Each row has a name. Each piece below is followed by the name of the row it came from, unless a question asks for something else. Each question is about the rows just above it. Places in a row count from 0.

Q_797: [107 184  93 107 144 181 150 140 101  76  80 142 177 126 119]
Q_722: [111 185  88  98 148 182 150 149 102  76  76 144 177 134 148]
Q_166: [117 181  86 104 157 182 164 148  98  83  71 137 180 121 139]
Q_67: [133 147  91 107 135 149 154 133 111 120  85 135 153 107 122]
Q_897: [131 150  89  99 132 151 159 131 107 116  83 137 160 106 124]
Q_196: [112 185  86  97 161 181 161 146  94  77  65 136 179 127 145]
Q_979: [105 183  92 108 141 178 148 140 103  73  80 142 177 127 148]
Q_900: [134 150  93 134 137 151 155 133 111 121  87 134 153 105 120]
Q_470: [ 96 166  97 107 168  97 166  97 118 166  75 141  96 166 136]
Q_156: [133 149  87 101 135 149 160 134 109 115  82 135 161 108 123]
Q_103: [134 149  92 136 133 150 156 136 136 121  85 136 153 105  96]
Q_233: [127 149  94 109 140 158 159 133 103 117  81 136 157 104 125]
Every place of [134] in Q_900:
0 3 11
At which places does Q_470 hold [166]?
1 6 9 13
[105 183  92 108 141 178 148 140 103  73  80 142 177 127 148]
Q_979
At which places does Q_103 hold [136]?
3 7 8 11
Places of [97] in row Q_470:
2 5 7

Q_233: [134 130 106 134 134 134 123]
Q_156: [ 77 133  96 155 101 142 158]
Q_470: [ 75  78  78 214 121  75 173]
Q_722: [ 99 119 133  92 111 145  88]
Q_900: [141 124 152 126  98  77 107]
[141] is at row and place
Q_900, 0
[142] is at row and place
Q_156, 5
Row and place of [124] in the named rows:
Q_900, 1
Row and place of [98] in the named rows:
Q_900, 4
Places of [134] in row Q_233:
0 3 4 5
Places of [78] in row Q_470:
1 2

Q_233: [131 124 129 138 127 123 136 121 119 156 124 118 124 142 142 126 133]
Q_900: [134 128 130 129 128 124 130 120 128 124 124 131 128 125 128 125 128]
Q_196: [154 132 122 143 203 170 153 173 127 100 166 154 140 136 109 132  69]
Q_897: [128 129 127 130 123 120 135 108 118 146 124 123 130 134 134 123 123]
Places of [126] in row Q_233:
15
Where in the named rows is [140]?
Q_196, 12
Where in the named rows is [170]?
Q_196, 5
At which places does Q_233 hold [124]?
1 10 12
At which places does Q_897 hold [123]?
4 11 15 16
At which places does Q_900 hold [128]?
1 4 8 12 14 16

Q_166: [128 128 155 127 134 138 147 128 101 117 115 147 142 126 119 112 103 124
 108 104 157  98 128 134 154 115 144 128 166 128 138 124 105 141 195 141
  86  84 154 138 127 100 122 170 147  80 153 128]
Q_233: [128 128 155 127 134 138 147 128 101 117 115 147 142 126 119 112 103 124
 108 104 157  98 128 134 154 115 144 128 166 128 139 124 105 141 195 141
  86  84 154 138 127 100 122 170 147  80 153 128]
Q_196: [128 159 161 127 134 138 147 128 100 117 115 144 142 129 109 128 103 128
 104 102 159 109 128 129 154 108 169 110 169 136 140 117 101 133 195 128
  86  84 155 139 128  97 126 165 128  73 156 128]
Q_67: [134 159 161 127 134 138 147 155 155 117 115 135 142 130 124 109 103 127
 128 112 159 110 108 138 153 115 168 109 128 136 155 117 101 141 195 141
 109  84 155 139 127  97 126 128 147  73 128 128]
Q_156: [138 128 160 127 134 138 147 128 100 117 115 146 142 127 111 110 103 124
 105 103 159 105 107 138 154 117 169 107 169 136 139 120 102 141 195 141
  86  84 128 131 128  97 124 169 147  73 156 128]
Q_470: [139 128 158 127 134 138 147 128 100 117 115 147 142 126 114 111 103 124
 106 103 128 100 107 136 154 115 169 103 128 128 139 127 103 141 197 141
  86  94 155 138 127 128 122 170 128  75 155 128]
Q_797: [139 128 158 127 134 132 147 128 109 117 115 147 142 126 115 111 103 128
 106 103 159 100 107 136 154 115 169 103 169 136 139 122 103 141 197 141
  86  84 155 138 127  98 122 170 118  75 128 128]
Q_722: [128 137 151 127 134 138 147 128 105 117 117 147 142 128 124 115 103 123
 113 109 128 100 107 130 154 115 166 128 160 136 132 127 108 141 191 141
  86  88 150 136 128 128 121 128 147  85 148 128]
Q_897: [139 139 152 127 134 138 147 128 103 117 116 147 142 128 122 114 103 124
 128 107 154  98 128 132 154 115 169 103 163 136 137 126 108 141 194 128
  86  84 128 137 127 103 121 170 147  84 150 128]
Places of [109] in row Q_67:
15 27 36
The row with [139 128 158 127 134 132 147 128 109 117 115 147 142 126 115 111 103 128
 106 103 159 100 107 136 154 115 169 103 169 136 139 122 103 141 197 141
  86  84 155 138 127  98 122 170 118  75 128 128] is
Q_797
[138 128 160 127 134 138 147 128 100 117 115 146 142 127 111 110 103 124
 105 103 159 105 107 138 154 117 169 107 169 136 139 120 102 141 195 141
  86  84 128 131 128  97 124 169 147  73 156 128]
Q_156

Q_166: [130 134 143 108 110 151 136 118 120 164 111 105 144 132 121 109 126 121
 151 161 142 103 115 136 111  85 103 127 109 133 105 155 108 108 148 157
 115 183  96 149 101 150 152 147]
Q_797: [104 159 124 109 128 134 137 104 117 133 135 149 130 118 153 148 109 129
 167 125 127 113 124 144 114 133 121 119 124 131  84 133 133 154 128 125
 132 142  98 146 141 147 154 157]
Q_722: [104 159 124 109 128 134 137 104 118 133 135 149 130 118 153 148 109 129
 167 169 127 113 124 144 114 133 121 119 124 131  84 133 133 100 128 125
 132 142  98 146 141 147 154 157]
Q_233: [104 159 124 109 146 127 137 104 117 133 135 117 130 117 153 148 109 129
 167 125 127 113 124 144 114 133 121 117 124 122  84 133 133 127 128 120
 132 142  98 146 141 147 154 157]
Every place of [117] in Q_233:
8 11 13 27
Row and place of [143] in the named rows:
Q_166, 2
At which places does Q_233 hold [127]?
5 20 33
[130 134 143 108 110 151 136 118 120 164 111 105 144 132 121 109 126 121
 151 161 142 103 115 136 111  85 103 127 109 133 105 155 108 108 148 157
 115 183  96 149 101 150 152 147]
Q_166
Every place of [121] in Q_233:
26
Every place of [137] in Q_797:
6

Q_797: [125 156 140 152 164 127 101 102 110  91 144 149 152 173 161 135 106 171
 202 147 117 148  94 105 152  96 145 120 126 116 124 127  85 115  78 125
 183 137 163 163 162 126 171 133 163 131 111 148 124 148 109 165 150]
Q_103: [123 127 125 132 115 117 126 132 121 120 142 133 132 116 142 126 128 130
 129 141 120 129 129 117 133 141 137 126 152 122 140 134 124 142 144 130
 129 125 121 130 123 136 123 129 110 125 123 129 119 129 123 129 129]
Q_166: [164 135  99 153 141 170 137 135 157 145 138 140 141  87 106 147 112 125
 177 161 134 125 106 135 141  98 155 105  91 170 140 130 150 125 146  87
 130 135 177  99 121 148 132 113 100 175 162 158  90 155 155 141 145]
Q_722: [111  97 134 103 134 128 112  89 112 140 120 160 129  91 118 130 147 136
 120 132 149 126  97 127 142 120 120 155 115 149 152 136 158 127 122 126
 132 205 105 126 162 119 141 107 137 118 127 112 116 132 124 127 126]
At which places does Q_103 hold [129]?
18 21 22 36 43 47 49 51 52
Places of [141] in row Q_166:
4 12 24 51
[94] is at row and place
Q_797, 22
Row and place of [153] in the named rows:
Q_166, 3
At which places does Q_166 hold [177]?
18 38
Places of [125] in row Q_166:
17 21 33
Every place of [173] in Q_797:
13

Q_67: [128 128 102 153 118 133 134 123 147 146 127 126 118  61 141 125 119]
Q_979: [188 136 149 140 130 130 119 139 121 138 159 126 172 147 158 150 102]
Q_156: [ 91 128 170 172 140  90 135 142 122 103 139 126 107 120 158 129 108]
Q_470: [ 91 128 170 172 140  90 135 142 122 103 139 126 107 120 158 148 160]
Q_233: [128 128 170 172 140  90 135 128 122 103 139 145 171 120 136 129 108]
Every place of [128] in Q_233:
0 1 7
Where in the named rows is [153]?
Q_67, 3
Row and place of [134] in the named rows:
Q_67, 6
Places of [108] in row Q_233:
16
[128 128 102 153 118 133 134 123 147 146 127 126 118  61 141 125 119]
Q_67

Q_233: [180 150 105 100 137 157 115 162 114 131 115 139 210 135 173 148 145 107
 194  99  89 123 154 151 134 162 115]
Q_470: [ 79 126 123 155 123 117 115 172  86 175  97  88 117 161 164  91 131 158
 164 117 122 127 152 158 109 150 135]
Q_897: [150 150 150 100 137 157 115 142 149  92 115 139 210 137 160 148 150 107
  85 150 179 152 106 143 157  98 130]
[79] is at row and place
Q_470, 0
Where in the named rows is [172]?
Q_470, 7
Places of [115] in row Q_233:
6 10 26
Row and place of [127] in the named rows:
Q_470, 21
Row and place of [180] in the named rows:
Q_233, 0
Every place of [150] in Q_897:
0 1 2 16 19
Where in the named rows is [91]?
Q_470, 15

